Below is a small trained network, with its code and all its weights. Each question gives an input and a target symbol and asks what happens when units are switched off, that is, made to give their printed mean instead of their output.

import numpy as np


def w(rows, s, z=0):
    codes = np.array(rows[::2]) - 128.0
    scale = np.full(codes.shape[1], s)
    scale[-1] = z or s
    return codes * scale


def norm(h):
    return h / np.sqrt((h * h).mean(-1, keepdims=True) + 1e-5)


def f(y):
    return y / 2 * (1 + np.tanh(0.7978845608 * (y + 0.044715 * y**3)))


def softmax(a):
    e = np.exp(a - a.max(-1, keepdims=True))
    return e / e.sum(-1, keepdims=True)


def log_softmax(a):
    a = a - a.max(-1, keepdims=True)
    return a - np.log(np.exp(a).sum(-1, keepdims=True))


def net(x, mask):
    ids = ['ΓΔΞΦΨαβζηθλστ'.index(c) for c in x.split()]
    T = len(ids)
    res = E[ids] + P[:T]
    r = norm(res)
    for j in range(2):
        rows = slice(3 * j, 3 * j + 3)
        q, k, v = (r @ M[0][rows].T for M in (Q, K, V))
        z = softmax(np.where(np.tri(T) > 0, q @ k.T / 3**0.5, -1e9)) @ v
        o = O[0][rows]
        res = res + np.where(mask[j], z, o[:, -1]) @ o[:, :-1]
    y = f(norm(res) @ A[0][:, :-1].T + A[0][:, -1])
    res = res + np.where(mask[2:6], y, B[0][:, -1]) @ B[0][:, :-1]
    return log_softmax(norm(res)[-1] @ U[:, :-1].T + U[:, -1])


Q, K, V, O, A, B = {}, {}, {}, {}, {}, {}
E = w([
[119,164,109,109,120],'Γ',
[146,128,219,52,175],'Δ',
[118,160,136,101,133],'Ξ',
[200,110,176,114,163],'Φ',
[128,121,181,213,145],'Ψ',
[129,142,88,115,109],'α',
[211,118,17,135,179],'β',
[168,96,61,188,104],'ζ',
[128,148,109,107,121],'η',
[132,168,112,215,188],'θ',
[185,85,118,136,33],'λ',
[123,122,172,104,114],'σ',
[174,167,95,82,248],'τ',
],0.018)
P = w([
[74,2,122,168,141],'0',
[213,210,94,115,96],'1',
[180,74,72,90,115],'2',
[148,46,96,130,168],'3',
[203,203,180,228,81],'4',
[191,161,153,134,85],'5',
[161,161,75,153,107],'6',
],0.0076)
Q[0] = w([
[134,180,82,11,87],'head 0',
[158,80,80,70,207],'head 0',
[65,106,39,161,224],'head 0',
[219,75,105,147,239],'head 1',
[172,206,59,131,255],'head 1',
[79,99,81,15,162],'head 1',
],0.0098)
K[0] = w([
[134,36,89,74,153],'head 0',
[72,16,120,167,118],'head 0',
[52,134,135,171,182],'head 0',
[156,102,124,193,129],'head 1',
[133,121,87,149,249],'head 1',
[61,66,128,105,140],'head 1',
],0.014)
V[0] = w([
[114,179,121,132,57],'head 0',
[160,157,90,128,198],'head 0',
[105,185,179,91,209],'head 0',
[245,68,204,128,93],'head 1',
[128,117,125,20,98],'head 1',
[108,196,122,77,134],'head 1',
],0.012)
O[0] = w([
[111,90,95,223,73,4],'head 0',
[234,130,169,137,214,197],'head 0',
[54,60,60,30,255,54],'head 0',
[46,234,98,57,70,149],'head 1',
[137,70,168,74,36,131],'head 1',
[122,47,132,68,131,86],'head 1',
],0.0081,0.0024)
A[0] = w([
[117,98,103,86,74,156],'neuron 0',
[26,110,181,193,109,250],'neuron 1',
[115,69,81,116,116,210],'neuron 2',
[10,119,147,127,42,8],'neuron 3',
],0.012,0.0024)
B[0] = w([
[73,162,215,178,182,251],'neuron 0',
[147,243,16,87,137,200],'neuron 1',
[46,91,200,77,68,249],'neuron 2',
[23,120,202,196,253,232],'neuron 3',
],0.011,0.0018)
U = w([
[218,1,142,204,94,98],'Γ',
[105,146,114,97,139,90],'Δ',
[100,25,168,72,147,213],'Ξ',
[122,234,114,8,106,54],'Φ',
[135,171,65,148,163,197],'Ψ',
[158,140,101,140,66,103],'α',
[229,196,166,118,145,3],'β',
[156,135,49,160,76,161],'ζ',
[164,130,118,139,77,97],'η',
[135,137,120,217,254,118],'θ',
[68,185,158,231,51,136],'λ',
[28,174,173,196,207,140],'σ',
[132,115,35,70,191,149],'τ',
],0.0093,0.0048)

Each question gives the input, a string of symbols that net reads in full, and the target symbol t.
The units are the heads (3 rows each of Q, K, V and O) and the neurons (one row each of A and B). Each row of codes is followed by its name. A weight is (code - 128) times the scale printed after its matrix; where a second scale follows, it is the last column's (O, A, B and U).
mask holds one flag per unit, heads first, then neurons. A switched-off unit (its flag False) gives its mean, the last column of its rows in O or B, instead of its output. The means were averaged over made-up inputs and are rounded, as every weight is.
A unit's drop is (log p(t) with every unit on - log p(t) with that unit switched off) / (log p(t) with every unit on - log p(t) with every unit switched off).
The circuit of an input: a set's keep is (log p(t) with only the set's units on - log p(t) with every unit switched off) / (log p(t) with every unit on - log p(t) with every unit switched off). Starting from all 6 units, units are removed one at a time, each time the one whose removal leaves the highest keep (on an exact tie, the one counted first), for as long as the keep stays at least 0.8.
units of the circuit, in order: the units of the circuit, biggest drop first
top k neurons: the k neurons with the biggest drops, biggest first
which heads matter: for each layer, one digit per head in row order, 1 if its drop is at least 0.15 and else 0, layers parted by /
drop of u: that unit's drop, to one decimal
input θ Δ Ξ, target θ: units of the circuit, in order	head 1
input Δ Ξ τ Φ λ Φ, target λ: units of the circuit, in order	head 0; head 1
input β Φ Ξ, target β: which heads matter	10
input Φ Ψ λ, target λ: units of the circuit, in order	head 1; head 0
input θ θ Ξ Γ, target θ: which heads matter	01
input Ξ Ξ η, target Ξ: units of the circuit, in order	head 0; head 1
input α σ σ ζ Ξ, target σ: which heads matter	11
input λ Ξ Δ, target λ: which heads matter	10
input Γ Ξ λ Ξ Γ η, target λ: top 2 neurons	neuron 0; neuron 3
input Ξ Φ Γ β Δ, target Φ: top 2 neurons	neuron 3; neuron 0
input Ξ β θ Ξ η σ η, target Ξ: top 2 neurons	neuron 2; neuron 1
input λ Ξ Φ Ξ Γ, target Ξ: drop of neuron 0	0.0
input λ Φ Ξ σ Ξ, target Φ: drop of neuron 3	0.1
input λ α Φ, target λ: units of the circuit, in order	head 0
input β θ Ξ Ψ Ξ, target θ: drop of neuron 1	0.1
input λ Φ σ, target σ: top 2 neurons	neuron 3; neuron 0
